Below are the code and all the weights of a small trained network. Each question names an input and a target symbol and asks about switching units off, where a switched-off unit gives its printed mean instead of its output.

import numpy as np


def w(rows, s, z=0):
    codes = np.array(rows[::2]) - 128.0
    scale = np.full(codes.shape[1], s)
    scale[-1] = z or s
    return codes * scale


def norm(h):
    return h / np.sqrt((h * h).mean(-1, keepdims=True) + 1e-5)


def f(y):
    return np.maximum(y, 0)


def softmax(a):
    e = np.exp(a - a.max(-1, keepdims=True))
    return e / e.sum(-1, keepdims=True)


def log_softmax(a):
    a = a - a.max(-1, keepdims=True)
    return a - np.log(np.exp(a).sum(-1, keepdims=True))


def net(x, mask):
    ids = ['βδζηθλξψω'.index(c) for c in x.split()]
    T = len(ids)
    res = E[ids] + P[:T]
    r = norm(res)
    for j in range(3):
        rows = slice(3 * j, 3 * j + 3)
        q, k, v = (r @ M[0][rows].T for M in (Q, K, V))
        z = softmax(np.where(np.tri(T) > 0, q @ k.T / 3**0.5, -1e9)) @ v
        o = O[0][rows]
        res = res + np.where(mask[j], z, o[:, -1]) @ o[:, :-1]
    y = f(norm(res) @ A[0][:, :-1].T + A[0][:, -1])
    res = res + np.where(mask[3:7], y, B[0][:, -1]) @ B[0][:, :-1]
    return log_softmax(norm(res)[-1] @ U[:, :-1].T + U[:, -1])


Q, K, V, O, A, B = {}, {}, {}, {}, {}, {}
E = w([
[137,72,202,228,72],'β',
[198,180,161,117,195],'δ',
[73,168,243,84,152],'ζ',
[113,142,128,127,208],'η',
[83,137,216,125,31],'θ',
[93,224,151,182,113],'λ',
[48,33,146,254,121],'ξ',
[239,174,163,140,8],'ψ',
[200,112,57,248,217],'ω',
],0.0095)
P = w([
[123,78,3,18,164],'0',
[201,54,148,126,193],'1',
[205,86,160,146,199],'2',
[200,101,173,164,202],'3',
[199,122,182,185,207],'4',
[200,131,188,193,213],'5',
[199,160,200,203,216],'6',
[203,156,200,223,216],'7',
[187,181,219,238,213],'8',
],0.0044)
Q[0] = w([
[153,156,158,129,204],'H0',
[146,47,165,242,135],'H0',
[91,129,4,82,100],'H0',
[166,237,103,113,175],'H1',
[213,35,181,146,237],'H1',
[92,11,41,153,198],'H1',
[116,117,86,94,121],'H2',
[127,121,162,149,138],'H2',
[88,112,65,45,98],'H2',
],0.02)
K[0] = w([
[126,175,134,128,190],'H0',
[103,169,101,243,98],'H0',
[146,6,81,64,125],'H0',
[166,215,114,99,193],'H1',
[251,16,157,162,162],'H1',
[116,19,35,109,122],'H1',
[156,101,164,132,136],'H2',
[101,140,104,125,130],'H2',
[190,95,199,153,143],'H2',
],0.021)
V[0] = w([
[117,93,207,180,18],'H0',
[142,65,51,233,164],'H0',
[251,208,122,181,105],'H0',
[88,127,151,165,146],'H1',
[121,108,141,158,186],'H1',
[180,149,181,169,129],'H1',
[101,226,174,212,116],'H2',
[117,188,102,123,164],'H2',
[131,123,146,77,91],'H2',
],0.018)
O[0] = w([
[133,133,185,160,5,167],'H0',
[168,63,154,219,186,136],'H0',
[226,190,85,155,119,251],'H0',
[136,136,145,109,176,150],'H1',
[125,149,153,87,141,169],'H1',
[99,76,108,98,168,229],'H1',
[133,134,80,188,210,116],'H2',
[75,111,67,131,122,151],'H2',
[121,173,148,62,156,119],'H2',
],0.015,0.017)
A[0] = w([
[185,152,74,165,170,80],'N0',
[71,53,183,140,230,101],'N1',
[134,93,69,134,216,139],'N2',
[107,5,123,89,138,254],'N3',
],0.023,0.0047)
B[0] = w([
[39,73,152,126,142,249],'N0',
[37,156,12,204,30,175],'N1',
[194,210,172,115,54,231],'N2',
[176,94,166,50,254,168],'N3',
],0.019,0.017)
U = w([
[183,74,194,132,123,149],'β',
[196,144,81,200,189,170],'δ',
[196,137,64,125,53,134],'ζ',
[72,49,88,151,122,211],'η',
[217,149,121,81,203,208],'θ',
[85,197,207,155,168,10],'λ',
[84,180,6,122,130,175],'ξ',
[65,126,154,57,158,185],'ψ',
[24,163,162,124,24,3],'ω',
],0.011,0.0042)

Each question gives the input, a string of symbols that net reads in full, and the target symbol t.
The units are the heads (3 rows each of Q, K, V and O) and the neurons (one row each of A and B). Each row of codes is followed by its name. A weight is (code - 128) times the scale printed after its matrix; where a second scale follows, it is the last column's (O, A, B and U).
mask holds one flag per unit, heads first, then neurons. A switched-off unit (its flag False) gives its mean, the last column of its rows in O or B, instead of its output. The means were averaged over made-up inputs and are rounded, as every weight is.
A unit's drop is (log p(t) with every unit on - log p(t) with that unit switched off) / (log p(t) with every unit on - log p(t) with every unit switched off).
The circuit of an input: a set's keep is (log p(t) with only the set's units on - log p(t) with every unit switched off) / (log p(t) with every unit on - log p(t) with every unit switched off). Starting from all 7 units, units are removed one at a time, each time the one whose removal leaves the highest keep (on an exact tie, the one counted first), for as long as the keep stays at least 0.8.
circuit, biggest first: the units of the circuit, biggest drop first
most important unit: the unit with the biggest drop
heads that matter: for each layer, one digit per head in row order, 1 if its drop is at least 0.15 and else 0, layers parted by /
input ψ ω λ ζ ξ η ψ θ ω, target λ: circuit, biggest first -> (N0 H2 N2)
input β λ β ω ψ ψ η, target δ: heads that matter -> 101
input ψ ψ ξ ψ ξ λ, target λ: most important unit -> N0
input ω ψ β β θ ψ ω θ η, target ξ: heads that matter -> 100
input θ η ψ δ η ω λ ξ, target θ: heads that matter -> 001
input η ψ δ θ ω θ η ψ ζ, target ψ: circuit, biggest first -> (H0 N1)
input η ζ ψ ζ λ ζ, target ζ: heads that matter -> 101
input λ β ζ ψ β ξ, target ξ: heads that matter -> 100
input λ ξ β ψ ω ζ ζ ξ, target ξ: circuit, biggest first -> (H0 N1)
input β ζ ξ θ δ, target θ: heads that matter -> 100
input ξ ω β λ ω ζ, target β: heads that matter -> 001
input λ ω δ ψ δ ω δ ξ ω, target ξ: heads that matter -> 101
input λ ζ ψ ω ψ, target ξ: circuit, biggest first -> (H2 H0)
input θ λ ω, target θ: heads that matter -> 001
input ξ δ λ ω δ δ, target β: circuit, biggest first -> (H2 N2)
input ξ λ θ ζ θ λ ξ λ ζ, target β: circuit, biggest first -> (H2)
input ζ λ ζ δ, target ψ: heads that matter -> 000
input ζ ω ω β λ δ ξ, target ψ: heads that matter -> 111
input δ λ ω δ, target ω: circuit, biggest first -> (N0 H2 N2)
input ζ η δ β λ η, target ψ: heads that matter -> 001
input ω β ω λ δ β ω ψ ω, target η: circuit, biggest first -> (N0)
input ψ ψ λ η η θ δ, target λ: circuit, biggest first -> (N0 H2 N2)
input λ ζ β, target ξ: circuit, biggest first -> (N1 H0)
